Below is a small trained network, with its code and all its weights. Each question gives an input and a class and asks what happens when units are switched off, that is, made to give their printed mean instead of their output.

import numpy as np


def w(rows, s, z=0):
    codes = np.array(rows[::2]) - 128.0
    scale = np.full(codes.shape[1], s)
    scale[-1] = z or s
    return codes * scale


def norm(h):
    return h / np.sqrt((h * h).mean(-1, keepdims=True) + 1e-5)


def f(y):
    return y / 2 * (1 + np.tanh(0.7978845608 * (y + 0.044715 * y**3)))


def log_softmax(a):
    a = a - a.max(-1, keepdims=True)
    return a - np.log(np.exp(a).sum(-1, keepdims=True))


def net(x, mask):
    res = np.array(x, float).reshape(1, 7) / 4 @ E
    u = 0
    for l in range(3):
        y = f(norm(res) @ A[l][:, :-1].T + A[l][:, -1])
        res = res + np.where(mask[u : u + 6], y, B[l][:, -1]) @ B[l][:, :-1]
        u += 6
    return log_softmax(norm(res)[-1] @ U[:, :-1].T + U[:, -1])


A, B = {}, {}
E = w([
[72,155,162,132,165,138,209,180,75,146,56,45],'x0',
[93,151,227,3,130,86,109,203,187,157,184,153],'x1',
[182,66,109,162,74,113,163,195,91,164,118,136],'x2',
[169,56,247,173,172,186,107,101,104,86,124,122],'x3',
[199,155,91,73,92,164,139,147,72,73,115,105],'x4',
[157,151,140,161,138,104,195,111,116,88,150,147],'x5',
[111,84,83,107,136,107,115,161,183,79,150,84],'x6',
],0.0062)
A[0] = w([
[200,217,162,112,124,184,142,65,96,253,55,212,146],'0.n1',
[116,170,72,229,100,161,134,113,78,78,151,133,102],'0.n2',
[111,180,80,200,85,192,115,46,134,126,94,65,73],'0.n3',
[151,64,216,76,219,191,113,150,93,119,129,170,140],'0.n4',
[50,59,139,209,144,126,134,146,216,180,129,140,59],'0.n5',
[164,57,103,83,68,180,88,76,145,154,252,192,3],'0.n6',
],0.005,0.0036)
B[0] = w([
[125,150,94,152,117,71,113,150,254,84,110,80,244],'0.n1',
[131,83,140,120,130,100,116,149,144,116,201,164,239],'0.n2',
[104,115,114,109,166,120,72,149,102,205,198,109,237],'0.n3',
[64,109,101,110,47,153,98,113,120,74,159,121,254],'0.n4',
[138,175,165,144,119,69,116,149,119,109,14,181,193],'0.n5',
[188,136,113,115,144,151,132,41,153,156,95,210,212],'0.n6',
],0.0086,0.0027)
A[1] = w([
[143,169,144,162,137,93,255,112,101,41,199,191,156],'1.n1',
[229,22,184,136,52,99,197,184,134,251,138,123,175],'1.n2',
[84,139,43,91,114,39,156,196,209,154,204,104,16],'1.n3',
[89,174,185,120,181,175,202,181,53,153,58,37,99],'1.n4',
[231,161,94,90,104,198,109,192,116,54,161,60,20],'1.n5',
[124,77,200,160,150,202,172,92,79,85,151,147,11],'1.n6',
],0.0064,0.0011)
B[1] = w([
[77,152,123,142,97,152,120,163,181,201,98,123,184],'1.n1',
[105,149,148,68,181,168,108,100,151,115,144,15,218],'1.n2',
[116,130,209,152,70,183,141,105,88,75,91,120,255],'1.n3',
[190,90,2,76,122,101,134,103,184,164,167,185,240],'1.n4',
[112,220,201,157,178,82,52,107,131,145,55,203,199],'1.n5',
[69,78,127,134,111,161,165,128,95,138,68,183,180],'1.n6',
],0.0093,0.0049)
A[2] = w([
[106,136,146,74,169,206,101,52,156,222,161,54,59],'2.n1',
[152,102,89,204,131,115,141,96,67,172,108,149,74],'2.n2',
[87,99,197,154,159,34,155,111,120,180,144,129,7],'2.n3',
[106,188,99,143,154,201,170,84,173,152,166,136,82],'2.n4',
[137,111,62,240,166,146,70,151,3,188,190,133,26],'2.n5',
[131,163,116,116,188,124,25,119,176,59,66,62,152],'2.n6',
],0.0066,0.0017)
B[2] = w([
[111,97,131,102,114,158,176,121,189,112,156,129,193],'2.n1',
[124,168,134,110,156,155,83,213,94,125,154,202,190],'2.n2',
[147,252,110,95,168,77,149,190,87,112,92,178,132],'2.n3',
[116,2,130,114,154,143,131,88,155,117,106,130,165],'2.n4',
[92,195,166,36,111,165,123,191,209,77,181,67,229],'2.n5',
[116,76,133,194,165,127,193,170,173,152,23,85,254],'2.n6',
],0.0089,0.0042)
U = w([
[44,189,183,25,153,199,87,214,159,87,253,97,127],'0',
[47,113,134,142,100,192,163,150,180,186,116,144,186],'1',
[171,71,59,42,173,101,133,72,131,213,206,190,252],'2',
[66,102,165,119,178,163,183,79,173,116,115,52,85],'3',
[29,129,153,137,51,186,129,98,30,129,119,147,164],'4',
[119,200,174,122,226,21,71,164,63,199,41,180,21],'5',
[119,114,157,210,118,81,167,104,176,85,101,61,14],'6',
],0.0067,0.0029)

Each question gives the input, the list of numbers given to net, and the class t.
The units are the neurons (one row each of A and B). Each row of codes is followed by its name. A weight is (code - 128) times the scale printed after its matrix; where a second scale follows, it is the last column's (A, B and U).
mask holds one flag per neuron, layer by layer. A switched-off neuron (its flag False) gives its mean, the last column of its row in B, instead of its output. The means were averaged over made-up inputs and are rounded, as every weight is.
A unit's drop is (log p(t) with every unit on - log p(t) with that unit switched off) / (log p(t) with every unit on - log p(t) with every unit switched off).
The circuit of an input: a set's keep is (log p(t) with only the set's units on - log p(t) with every unit switched off) / (log p(t) with every unit on - log p(t) with every unit switched off). Starting from the 12 units with the biggest drops (on a tie, the unit counted first), units are removed one at a time, each time the one whose removal leaves the highest keep (on an exact tie, the one counted first), for as long as the keep stays at least 0.8.
circuit, biggest first: the units of the circuit, biggest drop first
k most important neurons: the k neurons with the biggest drops, biggest first
k most important neurons of layer l: the k neurons of layer l with the biggest drops, biggest first
input [2,1,-4,-8,0,-4,0], class 4: circuit, biggest first -> [1.n3 2.n5]
input [6,4,1,6,6,6,-5], class 1: circuit, biggest first -> [1.n1 1.n6]
input [-2,-4,3,1,-2,0,-8], class 6: circuit, biggest first -> [0.n1]
input [6,2,-4,3,3,0,8], class 6: 3 most important neurons -> [2.n6 1.n5 0.n4]
input [-1,5,2,1,-6,-4,-7], class 6: 2 most important neurons -> [0.n1 2.n2]
input [-5,4,6,-8,4,1,2], class 4: 2 most important neurons -> [1.n3 2.n5]
input [-8,2,-1,8,6,8,7], class 1: 2 most important neurons -> [1.n1 1.n4]
input [-3,-6,8,-3,8,-7,-5], class 3: 2 most important neurons -> [1.n2 2.n6]
input [-3,-8,1,8,1,5,1], class 0: circuit, biggest first -> [2.n5 0.n3 2.n2]
input [-6,3,8,6,5,4,-5], class 3: 3 most important neurons -> [1.n2 0.n1 1.n4]
input [-3,1,-7,1,-8,-1,-3], class 5: 2 most important neurons of layer 2 -> [2.n3 2.n5]
input [6,5,-6,7,-6,6,1], class 4: circuit, biggest first -> [0.n4 1.n6 0.n1]
input [-1,-8,-8,-1,-3,6,-5], class 0: 4 most important neurons -> [0.n3 2.n5 1.n2 0.n2]
input [8,-4,-8,7,-2,8,2], class 1: 2 most important neurons -> [1.n6 1.n1]
input [2,-4,-2,-3,0,-2,-3], class 0: circuit, biggest first -> [0.n3 2.n5]
input [-3,-3,-6,0,7,-4,1], class 5: 2 most important neurons of layer 1 -> [1.n5 1.n2]
input [-4,0,-4,7,2,4,-8], class 6: 2 most important neurons of layer 2 -> [2.n2 2.n5]
input [-5,-6,7,3,8,7,3], class 5: circuit, biggest first -> [1.n5]
input [-7,2,-5,-1,0,6,0], class 2: circuit, biggest first -> [0.n6 2.n5]
input [0,-2,-3,6,7,-2,-8], class 6: 3 most important neurons -> [0.n1 2.n6 0.n4]
input [8,5,7,-7,1,1,-8], class 2: circuit, biggest first -> [1.n4]
input [-6,3,-1,-5,8,-3,-6], class 5: circuit, biggest first -> [1.n5 2.n5]
input [-6,0,-5,0,4,0,-2], class 2: 3 most important neurons -> [0.n6 1.n2 1.n3]
input [-8,-8,8,-2,-5,-2,-8], class 0: 4 most important neurons -> [2.n5 1.n4 2.n2 0.n3]
input [-1,2,-3,-2,-7,-2,-2], class 5: circuit, biggest first -> [0.n5 2.n3]
input [-4,-5,-3,3,2,-1,-7], class 6: 3 most important neurons -> [0.n1 1.n4 2.n6]
input [8,4,5,0,3,-6,-1], class 2: circuit, biggest first -> [1.n4]
input [2,-4,-4,7,-2,-4,3], class 4: 4 most important neurons -> [1.n6 0.n1 0.n4 1.n2]
input [2,-3,6,6,0,-3,-5], class 3: 3 most important neurons -> [1.n2 0.n1 1.n3]
input [-3,2,5,1,6,-3,7], class 6: 2 most important neurons -> [2.n6 1.n2]
